(160): [  0.7  17.0  -5.7  82.6  15.2 -32.6]
(21): [ -0.8  17.0  -5.7  82.6  39.0 -31.7]
(189): [  0.7  17.0  -5.7  82.6  39.0 -31.7]
(51): [-14.7   7.1 -12.1 -83.9   6.0 -30.7]
shift +1: [17.0] : [17.1]
shift -1: [17.0 -5.7 82.6] : [16.9 -5.8 82.5]
shift +1: [-83.9] : [-83.8]
shift +1: [  7.1 -12.1 -83.9   6.0] : [  7.2 -12.0 -83.8   6.1]
shift +1: [-12.1 -83.9] : [-12.0 -83.8]
shift -1: [82.6 39.0] : [82.5 38.9]
shift -1: [-83.9   6.0] : [-84.0   5.9]

(58): [ 19.6 -26.4  11.4  15.4  18.4  -4.0   4.0 -13.4 -13.0 -29.0  12.6   6.8
  24.1 -29.9 -17.6   4.2  23.0   6.9  55.1 -14.8  24.1 -18.8  10.9  10.3
  34.3   5.6  -1.9   1.0  49.9 -59.2 -16.1  18.6 -15.0  19.4]
(51): [ -2.8  15.1  52.5 -24.3  32.0   0.0 -11.8   6.2   3.4  -6.8 -27.7  19.0
 -11.4 -20.9 -15.7  10.2   0.9  40.0  36.7 -10.6  -5.2  32.0   4.5 -36.3
  42.8  14.8  12.8  -5.2  25.1 -41.2 -34.6  31.8   0.5  10.9]
(104): [ 29.5 -30.0  -9.6  19.7   1.9  -0.7  -6.0  -3.7  -1.5  -4.8  37.9 -29.6
  23.0 -15.1  12.6  -6.5  42.8   9.5  40.0 -26.1  19.8  -9.4   0.8  -1.1
  11.8  -4.9 -11.3  -1.6   9.5 -26.3  16.0  12.8 -38.0  10.9]
(187): [  9.3  18.1  18.2 -30.3  -2.2   6.8 -26.9  29.3  32.9  51.3  14.4 -50.7
 -24.4  13.3  47.1 -13.1  35.2  53.5   0.5 -31.5 -14.2  56.8 -16.9 -69.8
  -4.5  -3.6  -2.9 -18.7 -72.5  38.6  29.4  23.8 -42.7  -8.2]
(14): [-10.2 -10.0 -30.2 -24.4 -37.9  -6.3  66.6 -12.8  15.4  30.3  23.3  -7.3
  -7.4  19.0  19.4 -27.8   7.5  -6.0  -9.5   3.6  55.6 -58.1   3.2  14.7
 -38.6  -0.8  -7.7 -48.0 -78.0  71.7  40.8  -1.9 -13.6   0.6]
(9): [-14.9  33.0  51.7 -21.9  32.4   3.4 -30.3  13.8   1.2  -6.6 -47.0  27.0
 -21.0  -9.5 -19.3  18.8 -23.9  27.6   2.7   4.2 -36.4  52.7  -0.6 -35.2
  33.3  12.3  17.4  12.6  30.0 -31.6 -42.8  15.7  23.2  -0.7]
(197): [-16.2  29.9  35.6 -47.5   4.9   1.4   5.9  15.0  23.3  32.3 -22.3   1.2
 -32.8   7.6  12.1  -5.7  -2.9  42.4  -1.2  -6.3  -1.4  31.3  -4.4 -49.2
   5.1   9.8   9.9 -27.3 -49.3  30.4  -2.3  23.3  -4.3  -2.6]
(189): [ 10.1 -43.5 -23.5   4.1 -16.2 -11.8  72.4 -34.0  -8.7 -16.3  33.5  11.9
  26.5 -17.0 -12.0 -18.2  23.1 -14.3  48.6  -4.3  80.6 -89.8  18.7  44.7
   0.3   5.2  -9.3 -37.4  -0.2  -6.1  14.8  10.3 -18.1  22.9]
(190): [  9.1   4.6  40.1   1.4  34.7   1.9 -33.2   6.3  -6.1 -20.0 -17.2   9.8
   3.1 -24.6 -16.6  16.2   6.4  25.9  35.8 -12.6 -19.2  36.6   2.6 -24.1
  44.2   8.2   8.1  16.3  52.0 -61.6 -34.5  21.8  -1.5   9.5]
(160): [ 18.5  -7.0 -16.3  25.9  -1.3   5.5 -39.3  11.3  -0.6   3.2  21.0 -33.5
  10.2   4.2  18.8   2.4  18.0  -4.5  -9.4 -11.8 -26.7  26.1 -10.2  -5.9
  -6.6 -12.4  -8.6  23.9   5.0  -5.8  15.1  -9.9 -16.7  -7.6]
(21): [ -2.8  15.1  52.5 -24.3  32.0   0.0 -11.8   6.2   3.4  -6.8 -27.7  19.0
 -11.4 -20.9 -15.7  10.2   0.9  40.0  36.7 -10.6  -5.2  32.0   4.5 -36.3
  42.8  14.8  12.8  -5.2  35.1 -11.9 -35.9 -16.2  46.3 -12.0]
shift -1: [ 24.1 -29.9 -17.6] : [ 24.0 -30.0 -17.7]
shift +1: [ -2.8  15.1  52.5 -24.3] : [ -2.7  15.2  52.6 -24.2]
shift +1: [-14.2] : [-14.1]
shift -1: [32.0] : [31.9]
shift +1: [  4.0 -13.4] : [  4.1 -13.3]
shift +1: [-1.2] : [-1.1]
shift +1: [-30.3  -2.2   6.8] : [-30.2  -2.1   6.9]

(189): [-27.1  12.0   2.9   1.1 -44.1  12.7  13.2   1.7]
(21): [-7.1 22.9  7.6 23.3  3.8  0.5  3.6 -4.8]
(58): [  3.5  -9.7 -21.4 -37.7  27.4  -3.9  -8.3  26.4]
(160): [-43.9  -9.9  26.6 -25.1 -32.4   2.0  25.6  18.7]
(187): [-23.1   2.0   8.8  -6.9 -31.4   2.2  17.0 -37.8]
(197): [  6.2  -1.2 -10.0  10.6 -12.1 -12.3 -14.4  -6.1]
(51): [-40.9  -6.1  -5.9 -17.6  21.0   0.0   2.2 -21.3]
(119): [-70.8  16.5  10.5   0.4  17.3  -0.6  -0.3  -5.7]
shift +1: [2.9 1.1] : [3.0 1.2]
shift -1: [-23.1   2.0] : [-23.2   1.9]
shift -1: [-14.4] : [-14.5]
shift -1: [-12.1 -12.3 -14.4] : [-12.2 -12.4 -14.5]
shift +1: [-12.1 -12.3 -14.4] : [-12.0 -12.2 -14.3]
shift -1: [0.5 3.6] : [0.4 3.5]

(104): [-53.1 -12.5 -17.8 -47.6  -2.4 -12.9 -27.0  -4.2 -39.3 -29.4  38.7  -4.6
  10.0 -30.4 -23.3 -70.2  19.5 -11.3 -60.9  45.3  -3.4  35.4  38.6   7.6
  62.7 -24.6  46.7 -16.3  53.5  48.6  32.3  -0.4  22.6]
(187): [-53.9 -14.1 -18.5 -45.1   8.2  -4.9 -26.4   0.3 -33.6 -27.0  42.3   1.4
   8.8 -24.6 -35.1 -71.7  19.7  -3.3 -62.9  48.2  10.3  31.5  34.2   9.6
  60.5 -22.0  46.6 -17.5  56.8  45.2  35.0   0.9  27.3]
(160): [-53.1 -12.5 -17.8 -47.6  -2.4 -12.9 -27.0  -4.2 -39.3 -29.4  38.7  -4.6
  10.0 -30.4 -23.3 -70.2  19.5 -11.3 -60.9  50.1  29.1  -5.7  -7.4  16.0
  31.0   1.5  26.0 -21.8  63.7  -0.2  40.7  11.8  32.6]
(14): [ 65.7 -44.1 -14.4  24.5 -15.6  -7.5  30.7  -2.2 -22.6  -2.5 -77.5 -30.2
   1.3 -15.7 -12.2  63.4 -13.5  -8.6  53.1 -25.8 -55.2  -4.3 -27.7 -30.2
  -2.0  -3.0 -16.9  17.3 -30.9 -18.5 -53.3  12.4   3.1]
shift -1: [ 63.4 -13.5] : [ 63.3 -13.6]
shift -1: [53.1] : [53.0]
shift +1: [-3.4] : [-3.3]

(190): [ 68.6  -2.2   0.8 -32.7  -1.8   0.5  -8.5  11.6   1.3   1.0  -2.7   3.3
   7.9  18.3 -58.7   4.3   0.6   4.1   0.4  -1.2  -1.9  -1.5  11.3  -0.3
  -2.8]
(187): [ 53.6   0.4   3.5 -14.2  -1.4  -1.0  -2.3   3.9   1.0   2.4   5.5   3.6
   4.5  35.8  -2.2  -0.7   1.7   5.3  -0.2   0.2  -1.4   0.1  15.6  -1.4
  -0.8]
(58): [ 17.2  -1.1   3.2  11.6   2.0   0.6   1.6  54.7   1.5   2.5  -5.5   5.4
   1.6  -1.9 -14.1  -2.0   1.4   2.5  -0.6  -3.9   2.5 -13.8 -21.0  -0.7
  -3.3]
(21): [ 46.7  -2.6   4.6 -21.4  -1.3   0.5  -7.7   7.7   1.4   1.2  -2.0   4.3
   6.1  13.5 -50.2   5.6   0.7   4.4  -0.4  -1.4  -1.6  -4.7  14.0   0.1
  -1.5]
(160): [ -6.3   1.9  -0.7  24.3   2.3  -0.5   8.3  42.5   0.4   2.2  -1.2   2.3
  -2.3   3.2  37.4  -8.2   1.6   0.8  -0.2  -1.9   3.1  -7.9 -30.9  -1.6
  -2.4]
(14): [ 35.8   0.8  -7.6 -33.5  -2.8  -0.5  -4.4 -36.7  -1.0  -2.1  -0.7  -5.6
   4.6  12.4 -20.4   0.3  -0.9  -0.5   2.0   2.8  -2.7  15.2   4.8  -0.4
  -1.1]
(9): [ 27.2   2.0  -4.0 -20.5  -1.2  -1.1   2.1 -19.1  -0.1   1.1  -1.8  -4.2
   6.5  27.8  10.5  -4.4   1.1   5.2   1.2   1.6  -0.7   8.4 -16.2  -1.9
  -3.0]
(51): [18.3  3.1 -3.7 22.5  1.2 -0.8  6.1 43.7 -0.3  0.8  6.5  2.9 -6.6  7.8
 45.6 -8.2  1.0 -4.1  0.2 -0.4  1.8 -2.0 -2.3 -1.3 -0.4]
(197): [ -5.1  -0.2   0.4   0.1   1.0   0.0   2.7   6.2   0.6   1.7  -6.7  -1.0
   4.7   2.5  -1.8  -1.9   0.9   4.5   0.1  -1.3   1.4  -4.3 -28.9  -0.8
  -2.8]
(104): [-1.7  2.3  1.3 26.6  1.1 -0.9  5.5 28.7 -0.1  1.2  9.5  3.9 -6.8  8.0
 52.9 -5.2  0.9 -2.7 -0.8  0.0  1.3 -3.3 11.2 -0.8  1.8]
shift -1: [-8.2] : [-8.3]
shift -1: [  5.4   1.6  -1.9 -14.1] : [  5.3   1.5  -2.0 -14.2]
shift +1: [ 4.5 35.8 -2.2 -0.7] : [ 4.6 35.9 -2.1 -0.6]
shift +1: [-8.2  1.6] : [-8.1  1.7]

(21): [  3.0   5.4   3.2   3.1   8.7   2.9 -11.0   7.9   0.9   4.3  11.4  -4.8
  -0.1  13.5   1.9  -9.8   2.2   2.0  10.4  -2.7  -1.2  -7.6   0.8  -6.7
  -0.5   1.8  -2.4   6.6   9.7   0.0 -12.7]
(189): [ -2.5  -3.5  -4.1  -4.5 -11.8  -2.4   5.9  -7.8   6.6   1.2  -8.3   7.8
   0.6  -5.4  -2.0  11.0   7.0 -11.2 -20.0   4.5   3.5  -6.1   0.5   2.1
   5.7  -0.4  -1.1  -7.2  -9.2  -1.4   8.6]
(14): [ 29.4 -21.4   3.3 -24.8   3.6 -23.4  25.5 -36.0 -70.3   0.3  47.1 -17.5
   4.9  37.8  10.8 -35.6 -18.5  91.4  29.4   2.1  19.1  19.4 -80.8   3.0
   7.0 -18.8  -1.3 -42.4 -73.6 -27.4 -40.1]
(197): [-0.5 -2.3 -1.9 -2.4 -6.8 -1.2  1.1 -1.8  6.2  3.1 -4.0  4.5  0.4  1.8
 -0.7  5.3  4.1 -6.5 -9.8  1.2  1.6 -6.7  0.6 -0.8  2.8 -0.6 -3.1 -3.8
 -2.9 -0.9  1.6]
(9): [ -7.0 -12.7 -53.9   9.4  -7.7 -27.6 -23.3 -42.9  36.1 -19.8  -1.8   9.2
 -14.0  -0.7 -31.4 -12.0  15.4 -19.6 -24.1  -6.7  -1.1 -27.3  16.6  32.2
  11.8 -27.8   2.8   1.7 -11.2  19.9  -0.1]
(104): [-17.2  -9.2 -22.9 -19.1   2.4  17.7  -1.2  -2.2 -25.9 -12.0  13.3 -16.6
 -25.6   2.5  -7.4   0.8  -6.7  -8.6  -8.9   5.2   9.5  -8.6   1.0  30.0
   8.9   0.6 -11.1  -1.7   4.7 -16.6  10.6]
(51): [ 11.8  27.8  24.5   4.9  -8.7  34.4  14.0   5.6  12.7 -24.3   4.1   7.1
  31.7   9.4  18.2   1.4  20.2 -24.9  11.2 -43.9   0.6  -3.4  12.7  -3.6
 -24.8  17.9  27.3 -10.6  32.9   6.3 -21.5]
(160): [-16.2  -2.4 -11.2  -1.5  -4.0   2.3  -5.5 -10.1  -5.5 -21.2   6.6  -1.7
 -19.8   0.0  -6.1   1.2  -5.9 -17.7 -10.4  18.0  -1.8  -0.3   8.0  14.1
  19.6 -11.6 -11.4 -11.8  -2.3   0.2  -0.4]
(187): [ 23.8  -4.7 -34.3 -19.4 -13.6   7.3  41.2 -40.2 -16.3 -39.1   8.1   0.5
  -7.3  43.5  37.0  12.1  -3.7   4.7  42.8  15.5   5.5   6.3  -9.8  29.0
  43.1  28.7 -14.7  -1.1 -31.8 -17.7 -47.2]
shift -1: [-17.7 -10.4] : [-17.8 -10.5]
shift -1: [-14.0  -0.7] : [-14.1  -0.8]
shift -1: [0.6] : [0.5]
shift -1: [-8.6 -8.9  5.2  9.5] : [-8.7 -9.0  5.1  9.4]

(58): [-10.6  14.5 -48.4  81.0 -36.2  24.7  31.5  -2.5   9.3 -87.7 -28.0  27.0
 -69.6  12.4 -11.4]
(189): [ -1.8  47.2  10.7 -24.0  -2.4 -38.0 -32.1   8.1  45.2  36.3  -0.9  16.7
   3.7 -61.1 -14.5]
(190): [-31.7 -26.8  -1.0  21.4  49.8 -30.0   5.5 -60.8  37.9 -35.9 -61.6  49.0
 -10.0 -53.0 -24.5]
shift +1: [ 27.0 -69.6] : [ 27.1 -69.5]
shift +1: [-0.9 16.7] : [-0.8 16.8]
shift -1: [-61.6] : [-61.7]

